Below are the code and all the weights of a small trained network. Each question names an input and a class and asks about switching units off, where a switched-off unit gives its printed mean instead of its output.

import numpy as np


def w(rows, s, z=0):
    codes = np.array(rows[::2]) - 128.0
    scale = np.full(codes.shape[1], s)
    scale[-1] = z or s
    return codes * scale


def f(y):
    return y / 2 * (1 + np.tanh(0.7978845608 * (y + 0.044715 * y**3)))


def log_softmax(a):
    a = a - a.max(-1, keepdims=True)
    return a - np.log(np.exp(a).sum(-1, keepdims=True))


def net(x, mask):
    res = np.array(x, float).reshape(1, 3) / 4 @ E
    y = f(res @ A[0][:, :-1].T + A[0][:, -1])
    res = res + np.where(mask, y, B[0][:, -1]) @ B[0][:, :-1]
    return log_softmax(res[-1] @ U[:, :-1].T + U[:, -1])


A, B = {}, {}
E = w([
[141,8,199,172,71,165],'x0',
[175,166,75,153,125,238],'x1',
[36,159,96,237,148,145],'x2',
],0.011)
A[0] = w([
[75,142,134,191,113,124,94],'n1',
[171,162,123,136,132,191,104],'n2',
[126,229,114,76,122,96,112],'n3',
[138,111,130,143,155,75,82],'n4',
[108,77,154,132,140,142,122],'n5',
[75,132,124,167,146,146,109],'n6',
[110,144,135,163,127,129,205],'n7',
[112,191,101,98,105,130,102],'n8',
[116,131,127,136,146,100,81],'n9',
[68,86,163,116,118,3,103],'n10',
[137,109,138,123,128,133,252],'n11',
[162,124,114,93,119,157,106],'n12',
[88,126,94,146,124,153,89],'n13',
[112,81,140,151,110,154,108],'n14',
[143,57,116,152,125,143,92],'n15',
[113,121,152,159,128,135,99],'n16',
[156,82,178,135,117,163,130],'n17',
[177,95,146,73,127,102,93],'n18',
[159,137,144,150,134,202,102],'n19',
[125,181,88,101,164,109,92],'n20',
[205,128,140,46,119,154,127],'n21',
[146,157,96,125,103,196,153],'n22',
[172,123,108,142,135,215,97],'n23',
[123,38,131,148,112,169,122],'n24',
[123,140,104,114,120,108,235],'n25',
],0.016,0.011)
B[0] = w([
[135,143,57,144,78,126,178],'n1',
[106,105,153,101,89,144,189],'n2',
[188,147,166,146,126,121,240],'n3',
[129,103,141,119,69,126,144],'n4',
[150,145,143,127,130,122,171],'n5',
[132,152,66,147,88,130,176],'n6',
[102,160,99,138,191,130,188],'n7',
[164,134,146,133,106,117,188],'n8',
[143,123,133,124,85,135,132],'n9',
[86,101,171,74,72,174,253],'n10',
[90,153,132,139,255,139,219],'n11',
[124,121,120,126,76,135,166],'n12',
[125,112,101,134,72,129,155],'n13',
[160,137,144,140,119,115,170],'n14',
[169,131,145,135,100,114,169],'n15',
[139,133,118,141,109,115,139],'n16',
[172,147,149,145,138,110,205],'n17',
[120,139,61,150,81,126,210],'n18',
[115,118,150,103,101,142,177],'n19',
[179,133,157,138,99,114,209],'n20',
[107,152,51,159,111,126,245],'n21',
[89,116,156,103,138,139,211],'n22',
[101,107,156,90,93,146,198],'n23',
[178,151,163,138,144,119,208],'n24',
[108,151,148,139,216,136,213],'n25',
],0.042,0.014)
U = w([
[223,167,173,143,121,100,143],'0',
[66,126,159,38,77,168,142],'1',
[111,160,6,163,77,118,152],'2',
[99,136,120,118,235,120,254],'3',
[141,105,109,101,160,102,68],'4',
[120,136,108,106,98,71,61],'5',
[135,97,95,111,136,149,77],'6',
[124,117,118,124,106,110,76],'7',
],0.015,0.0067)

Each question gives the input, the list of numbers given to net, and the class t.
The units are the neurons (one row each of A and B). Each row of codes is followed by its name. A weight is (code - 128) times the scale printed after its matrix; where a second scale follows, it is the last column's (A, B and U).
mask holds one flag per neuron, in row order. A switched-off neuron (its flag False) gives its mean, the last column of its row in B, instead of its output. The means were averaged over made-up inputs and are rounded, as every weight is.
A unit's drop is (log p(t) with every unit on - log p(t) with that unit switched off) / (log p(t) with every unit on - log p(t) with every unit switched off).
The circuit of an input: a set's keep is (log p(t) with only the set's units on - log p(t) with every unit switched off) / (log p(t) with every unit on - log p(t) with every unit switched off). Starting from the 12 units with the biggest drops (on a tie, the unit counted first), units are removed one at a time, each time the one whose removal leaves the highest keep (on an exact tie, the one counted first), for as long as the keep stays at least 0.8.
units of the circuit, in order: the units of the circuit, biggest drop first
top k neurons: the k neurons with the biggest drops, biggest first
drop when u is switched off: that unit's drop, to one decimal
input [4,-8,-4], class 1: units of the circuit, in order => n10
input [0,-8,8], class 1: top 3 neurons => n10; n21; n18
input [-1,-4,-5], class 2: top 2 neurons => n18; n21
input [3,6,-6], class 1: top 3 neurons => n23; n22; n2
input [6,7,4], class 1: top 2 neurons => n23; n19
input [1,-3,-1], class 3: top 2 neurons => n23; n2
input [-7,0,7], class 0: top 4 neurons => n3; n21; n20; n18
input [-2,3,-4], class 2: top 2 neurons => n10; n21
input [-3,-4,1], class 1: top 2 neurons => n10; n11
input [1,0,3], class 3: top 2 neurons => n21; n18
input [-4,-4,5], class 2: top 3 neurons => n1; n6; n24
input [2,-6,1], class 1: drop when n10 is switched off => 4.2
input [3,-1,-3], class 3: drop when n11 is switched off => 0.3
input [5,-4,7], class 2: top neuron => n1
input [-2,-7,7], class 1: drop when n21 is switched off => 4.9
input [1,2,-2], class 3: drop when n10 is switched off => 0.1
